Below is a small trained network, with its code and all its weights. Each question gives an input and a class and asks what happens when units are switched off, that is, made to give their printed mean instead of their output.

import numpy as np


def w(rows, s, z=0):
    codes = np.array(rows[::2]) - 128.0
    scale = np.full(codes.shape[1], s)
    scale[-1] = z or s
    return codes * scale


def f(y):
    return y / 2 * (1 + np.tanh(0.7978845608 * (y + 0.044715 * y**3)))


def log_softmax(a):
    a = a - a.max(-1, keepdims=True)
    return a - np.log(np.exp(a).sum(-1, keepdims=True))


def net(x, mask):
    res = np.array(x, float).reshape(1, 3) / 4 @ E
    y = f(res @ A[0][:, :-1].T + A[0][:, -1])
    res = res + np.where(mask, y, B[0][:, -1]) @ B[0][:, :-1]
    return log_softmax(res[-1] @ U[:, :-1].T + U[:, -1])


A, B = {}, {}
E = w([
[153,113,128,177,93,234,10,142,207],'x0',
[118,160,253,162,180,129,95,74,117],'x1',
[14,202,118,64,45,86,73,57,172],'x2',
],0.014)
A[0] = w([
[82,178,94,149,69,166,107,135,186,232],'n0',
[26,145,220,107,147,141,97,66,89,173],'n1',
[146,150,232,138,192,92,45,22,129,183],'n2',
[93,133,90,117,17,127,45,153,168,169],'n3',
[101,155,154,179,89,164,134,91,175,228],'n4',
[104,197,234,192,97,86,134,110,78,166],'n5',
[92,130,115,161,141,63,173,97,81,144],'n6',
[99,139,95,51,123,45,196,106,110,159],'n7',
[135,116,81,134,50,161,102,124,214,255],'n8',
[98,140,106,140,55,179,113,118,134,120],'n9',
[81,162,179,166,138,91,137,104,64,191],'n10',
[119,116,115,147,92,28,254,178,103,161],'n11',
[238,126,117,194,183,192,140,209,78,163],'n12',
],0.0099,0.0039)
B[0] = w([
[79,127,128,157,140,135,67,165,140,213],'n0',
[85,108,73,106,190,119,112,45,162,215],'n1',
[162,182,211,148,155,75,97,49,227,239],'n2',
[62,137,72,167,78,90,50,140,136,233],'n3',
[80,194,140,142,116,69,75,81,101,189],'n4',
[135,187,104,153,232,83,134,89,177,203],'n5',
[160,169,180,67,126,109,151,81,128,191],'n6',
[123,119,83,2,36,95,176,83,61,231],'n7',
[111,123,56,145,36,162,29,136,124,221],'n8',
[96,141,66,82,152,141,54,151,106,179],'n9',
[216,179,115,73,173,106,170,99,158,190],'n10',
[178,81,115,31,106,126,164,144,49,234],'n11',
[226,131,124,180,92,198,142,193,134,249],'n12',
],0.0099,0.019)
U = w([
[82,94,136,187,99,73,178,93,107,84],'0',
[184,172,216,182,122,142,127,170,163,149],'1',
[25,145,77,152,76,131,30,138,138,178],'2',
[199,54,86,175,135,196,175,204,99,176],'3',
[52,97,194,126,82,93,203,142,155,2],'4',
[151,135,177,155,153,125,86,72,162,66],'5',
[141,109,103,9,69,63,216,108,51,163],'6',
[115,191,165,142,244,70,145,45,178,133],'7',
],0.011,0.0073)

Each question gives the input, the list of numbers given to net, and the class t.
The units are the neurons (one row each of A and B). Each row of codes is followed by its name. A weight is (code - 128) times the scale printed after its matrix; where a second scale follows, it is the last column's (A, B and U).
mask holds one flag per neuron, in row order. A switched-off neuron (its flag False) gives its mean, the last column of its row in B, instead of its output. The means were averaged over made-up inputs and are rounded, as every weight is.
A unit's drop is (log p(t) with every unit on - log p(t) with that unit switched off) / (log p(t) with every unit on - log p(t) with every unit switched off).
The circuit of an input: a set's keep is (log p(t) with only the set's units on - log p(t) with every unit switched off) / (log p(t) with every unit on - log p(t) with every unit switched off). Starting from the 12 units with the biggest drops (on a tie, the unit counted first), units are removed one at a time, each time the one whose removal leaves the highest keep (on an exact tie, the one counted first), for as long as the keep stays at least 0.8.
units of the circuit, in order: the units of the circuit, biggest drop first
most important unit: the unit with the biggest drop
top k neurons: the k neurons with the biggest drops, biggest first
drop of u: that unit's drop, to one decimal
input [3,-6,-3], class 3: most important unit -> n12
input [8,4,-7], class 1: top 3 neurons -> n11, n2, n7
input [-1,-7,3], class 2: top 3 neurons -> n3, n8, n10
input [1,0,-1], class 3: units of the circuit, in order -> n2, n3, n7
input [-8,6,8], class 7: top 2 neurons -> n5, n2
input [-7,4,6], class 7: top 4 neurons -> n5, n2, n1, n8
input [3,1,-2], class 1: top 2 neurons -> n11, n7
input [-6,4,4], class 7: top 2 neurons -> n5, n2
input [0,-8,1], class 2: top 2 neurons -> n8, n3
input [6,-1,-4], class 3: drop of n12 -> 0.3
input [7,8,-5], class 1: drop of n10 -> 0.0
input [-3,3,-2], class 7: drop of n7 -> 0.2
